Below is a small trained network, with its code and all its weights. Each question gives an input and a target symbol and asks what happens when units are switched off, that is, made to give their printed mean instead of their output.

import numpy as np


def w(rows, s, z=0):
    codes = np.array(rows[::2]) - 128.0
    scale = np.full(codes.shape[1], s)
    scale[-1] = z or s
    return codes * scale


def f(y):
    return y / 2 * (1 + np.tanh(0.7978845608 * (y + 0.044715 * y**3)))


def softmax(a):
    e = np.exp(a - a.max(-1, keepdims=True))
    return e / e.sum(-1, keepdims=True)


def log_softmax(a):
    a = a - a.max(-1, keepdims=True)
    return a - np.log(np.exp(a).sum(-1, keepdims=True))


def net(x, mask):
    ids = ['αβγδεηθλμπφψω'.index(c) for c in x.split()]
    T = len(ids)
    res = E[ids] + P[:T]
    r = res
    for j in range(2):
        rows = slice(4 * j, 4 * j + 4)
        q, k, v = (r @ M[0][rows].T for M in (Q, K, V))
        z = softmax(np.where(np.tri(T) > 0, q @ k.T / 4**0.5, -1e9)) @ v
        o = O[0][rows]
        res = res + np.where(mask[j], z, o[:, -1]) @ o[:, :-1]
    y = f(res @ A[0][:, :-1].T + A[0][:, -1])
    res = res + np.where(mask[2:14], y, B[0][:, -1]) @ B[0][:, :-1]
    return log_softmax(res[-1] @ U[:, :-1].T + U[:, -1])


Q, K, V, O, A, B = {}, {}, {}, {}, {}, {}
E = w([
[116,133,75,131],'α',
[171,76,84,151],'β',
[105,166,100,191],'γ',
[106,159,99,156],'δ',
[103,132,106,179],'ε',
[125,94,123,191],'η',
[230,174,196,141],'θ',
[189,109,116,128],'λ',
[123,158,175,182],'μ',
[157,253,170,118],'π',
[88,92,50,137],'φ',
[210,208,137,63],'ψ',
[122,209,93,94],'ω',
],0.022)
P = w([
[246,128,38,237],'0',
[209,1,205,30],'1',
[218,17,200,59],'2',
[28,138,192,86],'3',
[117,48,212,43],'4',
[163,81,221,173],'5',
],0.0068)
Q[0] = w([
[224,98,111,97],'h1',
[93,121,72,51],'h1',
[187,128,72,148],'h1',
[59,140,150,129],'h1',
[221,129,161,67],'h2',
[107,78,118,129],'h2',
[112,95,132,118],'h2',
[253,58,71,88],'h2',
],0.013)
K[0] = w([
[245,158,13,249],'h1',
[171,92,149,137],'h1',
[117,144,151,210],'h1',
[154,71,134,80],'h1',
[168,151,78,175],'h2',
[125,139,120,88],'h2',
[131,130,159,173],'h2',
[177,165,62,214],'h2',
],0.013)
V[0] = w([
[70,99,142,184],'h1',
[130,60,105,123],'h1',
[108,97,145,222],'h1',
[68,109,56,82],'h1',
[162,149,171,116],'h2',
[8,225,81,152],'h2',
[180,8,168,124],'h2',
[103,128,102,184],'h2',
],0.017)
O[0] = w([
[26,254,149,77,85],'h1',
[171,231,129,12,88],'h1',
[68,165,122,71,180],'h1',
[168,217,2,180,1],'h1',
[122,35,176,91,163],'h2',
[145,161,165,222,52],'h2',
[122,136,49,36,120],'h2',
[74,222,37,138,165],'h2',
],0.0084,0.0098)
A[0] = w([
[176,65,36,143,83],'n1',
[107,4,74,137,155],'n2',
[95,208,210,82,152],'n3',
[136,86,144,138,41],'n4',
[208,137,213,105,113],'n5',
[43,212,254,112,213],'n6',
[104,193,94,99,51],'n7',
[225,156,142,123,69],'n8',
[152,173,82,115,32],'n9',
[73,177,103,110,2],'n10',
[153,146,154,150,93],'n11',
[155,139,84,184,164],'n12',
],0.0098,0.0058)
B[0] = w([
[147,193,200,2,175],'n1',
[147,180,118,186,254],'n2',
[79,72,104,171,203],'n3',
[59,152,141,59,176],'n4',
[80,182,48,123,195],'n5',
[141,110,46,157,240],'n6',
[139,151,196,148,166],'n7',
[144,115,152,62,144],'n8',
[147,134,189,97,145],'n9',
[84,101,146,129,157],'n10',
[84,113,118,92,140],'n11',
[183,125,80,121,155],'n12',
],0.0072,0.02)
U = w([
[182,143,84,128,106],'α',
[109,160,161,83,24],'β',
[113,124,104,172,58],'γ',
[165,107,61,148,147],'δ',
[92,157,134,141,147],'ε',
[42,156,164,106,25],'η',
[98,82,179,98,8],'θ',
[176,72,62,90,141],'λ',
[129,2,55,135,195],'μ',
[87,124,211,157,86],'π',
[109,205,188,130,174],'φ',
[153,137,220,115,158],'ψ',
[209,87,122,170,254],'ω',
],0.0086,0.0043)

Each question gives the input, a string of symbols that net reads in full, and the target symbol t.
The units are the heads (4 rows each of Q, K, V and O) and the neurons (one row each of A and B). Each row of codes is followed by its name. A weight is (code - 128) times the scale printed after its matrix; where a second scale follows, it is the last column's (O, A, B and U).
mask holds one flag per unit, heads first, then neurons. A switched-off unit (its flag False) gives its mean, the last column of its rows in O or B, instead of its output. The means were averaged over made-up inputs and are rounded, as every weight is.
A unit's drop is (log p(t) with every unit on - log p(t) with that unit switched off) / (log p(t) with every unit on - log p(t) with every unit switched off).
The circuit of an input: a set's keep is (log p(t) with only the set's units on - log p(t) with every unit switched off) / (log p(t) with every unit on - log p(t) with every unit switched off). Starting from the 12 units with the biggest drops (on a tie, the unit counted first), units are removed one at a time, each time the one whose removal leaves the highest keep (on an exact tie, the one counted first), for as long as the keep stays at least 0.8.
units of the circuit, in order: the units of the circuit, biggest drop first
unit that matters most: the unit with the biggest drop
k most important neurons: the k neurons with the biggest drops, biggest first
which heads matter: for each layer, one digit per head in row order, 1 if its drop is at least 0.15 and else 0, layers parted by /
input φ ω η ε, target ω: which heads matter : 10
input δ λ δ μ γ, target μ: units of the circuit, in order : (n1; n7)
input θ μ β, target θ: units of the circuit, in order : (h1; n4; n6)
input θ μ ε ω, target μ: which heads matter : 00
input β λ λ ψ, target β: units of the circuit, in order : (h2; h1; n9)
input α π μ η, target π: 3 most important neurons : (n6; n2; n4)
input μ μ μ θ, target μ: units of the circuit, in order : (n6; h1; n3)
input α μ η η φ, target η: most important neuron : (n7)
input ω ψ ω, target ω: which heads matter : 11
input φ ω λ ψ μ, target ψ: which heads matter : 11
input η λ ψ, target η: units of the circuit, in order : (h1; n3)
input δ ω μ μ π ε, target π: 2 most important neurons : (n6; n4)
input γ η γ λ μ δ, target μ: 2 most important neurons : (n1; n2)
input μ β ω γ π δ, target π: units of the circuit, in order : (h2)
input ε μ μ, target μ: which heads matter : 10
input θ ω ε η, target ω: which heads matter : 10
input ω ω ε ω φ μ, target ω: which heads matter : 10
input β λ ε θ, target β: units of the circuit, in order : (h2; h1)
input μ α μ λ δ ψ, target μ: units of the circuit, in order : (n6; h1; n3; n1)
input ε δ ω δ ε, target ω: 2 most important neurons : (n5; n4)
input λ φ λ π π γ, target π: which heads matter : 11
input ω γ φ ω η δ, target ω: unit that matters most : h1
input π ω δ φ ε θ, target π: units of the circuit, in order : (h1; h2; n4)
input ω μ η, target ω: units of the circuit, in order : (h1; h2)
